Below is a small trained network, with its code and all its weights. Each question gives an input and a class and asks what happens when units are switched off, that is, made to give their printed mean instead of their output.

import numpy as np


def w(rows, s, z=0):
    codes = np.array(rows[::2]) - 128.0
    scale = np.full(codes.shape[1], s)
    scale[-1] = z or s
    return codes * scale


def f(y):
    return np.maximum(y, 0)


def log_softmax(a):
    a = a - a.max(-1, keepdims=True)
    return a - np.log(np.exp(a).sum(-1, keepdims=True))


def net(x, mask):
    res = np.array(x, float).reshape(1, 4) / 4 @ E
    y = f(res @ A[0][:, :-1].T + A[0][:, -1])
    res = res + np.where(mask, y, B[0][:, -1]) @ B[0][:, :-1]
    return log_softmax(res[-1] @ U[:, :-1].T + U[:, -1])


A, B = {}, {}
E = w([
[157,242,234,125,100,134,90,167,88,149],'x0',
[208,169,196,170,255,118,180,61,184,25],'x1',
[165,135,89,117,91,115,144,122,113,129],'x2',
[103,163,173,223,139,75,239,85,29,195],'x3',
],0.0081)
A[0] = w([
[59,27,56,115,197,143,209,106,145,38,173],'N1',
[65,133,127,194,139,55,199,95,43,169,96],'N2',
[24,122,93,114,52,160,140,139,121,187,60],'N3',
[112,109,71,99,68,105,107,171,107,214,163],'N4',
[254,146,130,173,231,138,157,78,149,63,157],'N5',
[108,27,47,170,142,110,210,124,151,113,230],'N6',
[188,211,189,121,114,124,108,174,83,123,251],'N7',
[147,161,164,84,150,100,108,152,68,128,64],'N8',
[137,96,100,30,150,175,51,160,173,106,69],'N9',
[92,131,151,196,151,51,208,89,79,237,101],'N10',
[34,79,137,102,84,134,91,176,76,205,75],'N11',
],0.0061,0.0026)
B[0] = w([
[133,124,206,121,37,143,99,158,116,105,238],'N1',
[180,161,100,42,102,143,1,134,220,175,210],'N2',
[107,159,143,81,107,72,141,103,90,54,203],'N3',
[74,161,168,138,106,123,131,61,130,92,224],'N4',
[60,143,150,91,72,37,119,100,114,73,255],'N5',
[93,139,164,176,6,195,115,220,93,106,228],'N6',
[91,115,160,148,5,165,107,166,75,103,214],'N7',
[109,86,188,89,100,155,93,185,73,140,152],'N8',
[179,186,149,83,161,161,57,103,209,156,235],'N9',
[146,178,117,58,105,151,103,119,220,180,218],'N10',
[85,158,140,102,143,37,148,104,118,47,216],'N11',
],0.0068,0.008)
U = w([
[88,148,136,99,109,24,144,13,106,58,63],'0',
[203,163,100,61,100,164,79,99,222,198,94],'1',
[120,157,123,160,77,143,125,140,130,125,254],'2',
[119,125,170,174,46,207,132,254,77,131,103],'3',
[152,129,84,173,127,153,141,140,83,138,194],'4',
[178,67,29,162,179,143,200,128,91,180,24],'5',
[196,39,108,179,225,167,202,80,79,179,37],'6',
[205,75,43,183,176,132,181,96,58,222,22],'7',
],0.0071,0.005)

Each question gives the input, the list of numbers given to net, and the class t.
The units are the neurons (one row each of A and B). Each row of codes is followed by its name. A weight is (code - 128) times the scale printed after its matrix; where a second scale follows, it is the last column's (A, B and U).
mask holds one flag per neuron, in row order. A switched-off neuron (its flag False) gives its mean, the last column of its row in B, instead of its output. The means were averaged over made-up inputs and are rounded, as every weight is.
A unit's drop is (log p(t) with every unit on - log p(t) with that unit switched off) / (log p(t) with every unit on - log p(t) with every unit switched off).
The circuit of an input: a set's keep is (log p(t) with only the set's units on - log p(t) with every unit switched off) / (log p(t) with every unit on - log p(t) with every unit switched off). Starting from all 11 units, units are removed one at a time, each time the one whose removal leaves the highest keep (on an exact tie, the one counted first), for as long as the keep stays at least 0.8.
units of the circuit, in order: the units of the circuit, biggest drop first
unit that matters most: the unit with the biggest drop
top k neurons: the k neurons with the biggest drops, biggest first
drop of u: that unit's drop, to one decimal
input [-7,-3,-6,1], class 3: unit that matters most -> N6
input [-8,-2,-2,-5], class 3: top 2 neurons -> (N6 N1)
input [2,0,-5,6], class 1: units of the circuit, in order -> (N2 N10)
input [6,-8,2,2], class 0: units of the circuit, in order -> (N11 N3)
input [-1,-6,4,6], class 0: top 4 neurons -> (N11 N3 N4 N9)
input [-6,0,3,-3], class 3: units of the circuit, in order -> (N6 N1)
input [6,-8,-4,-3], class 0: units of the circuit, in order -> (N11 N3)
input [0,-7,3,4], class 0: top 2 neurons -> (N11 N3)
input [3,-4,4,0], class 0: top 2 neurons -> (N6 N11)
input [-1,-5,2,4], class 0: top 4 neurons -> (N11 N3 N4 N9)
input [5,-7,7,0], class 0: units of the circuit, in order -> (N11 N4)
input [-7,3,-2,7], class 1: top 3 neurons -> (N2 N10 N7)
input [0,-2,1,-2], class 4: top 4 neurons -> (N5 N2 N10 N1)
input [-7,-7,3,-1], class 0: units of the circuit, in order -> (N11)
input [-4,-6,-5,2], class 0: top 4 neurons -> (N11 N3 N4 N7)
input [0,3,-5,6], class 1: top 2 neurons -> (N2 N10)
input [6,3,0,-2], class 3: top 2 neurons -> (N7 N11)
input [2,-4,-1,6], class 1: top 3 neurons -> (N2 N10 N5)
input [-6,1,-1,-5], class 3: top 4 neurons -> (N6 N1 N2 N10)
input [6,3,1,1], class 3: unit that matters most -> N7
input [-6,6,8,6], class 2: drop of N5 -> 0.1
input [4,3,-1,8], class 1: drop of N4 -> 0.0
input [-4,-8,-4,-7], class 0: drop of N4 -> 0.2
input [1,-8,0,-8], class 0: drop of N2 -> 0.1
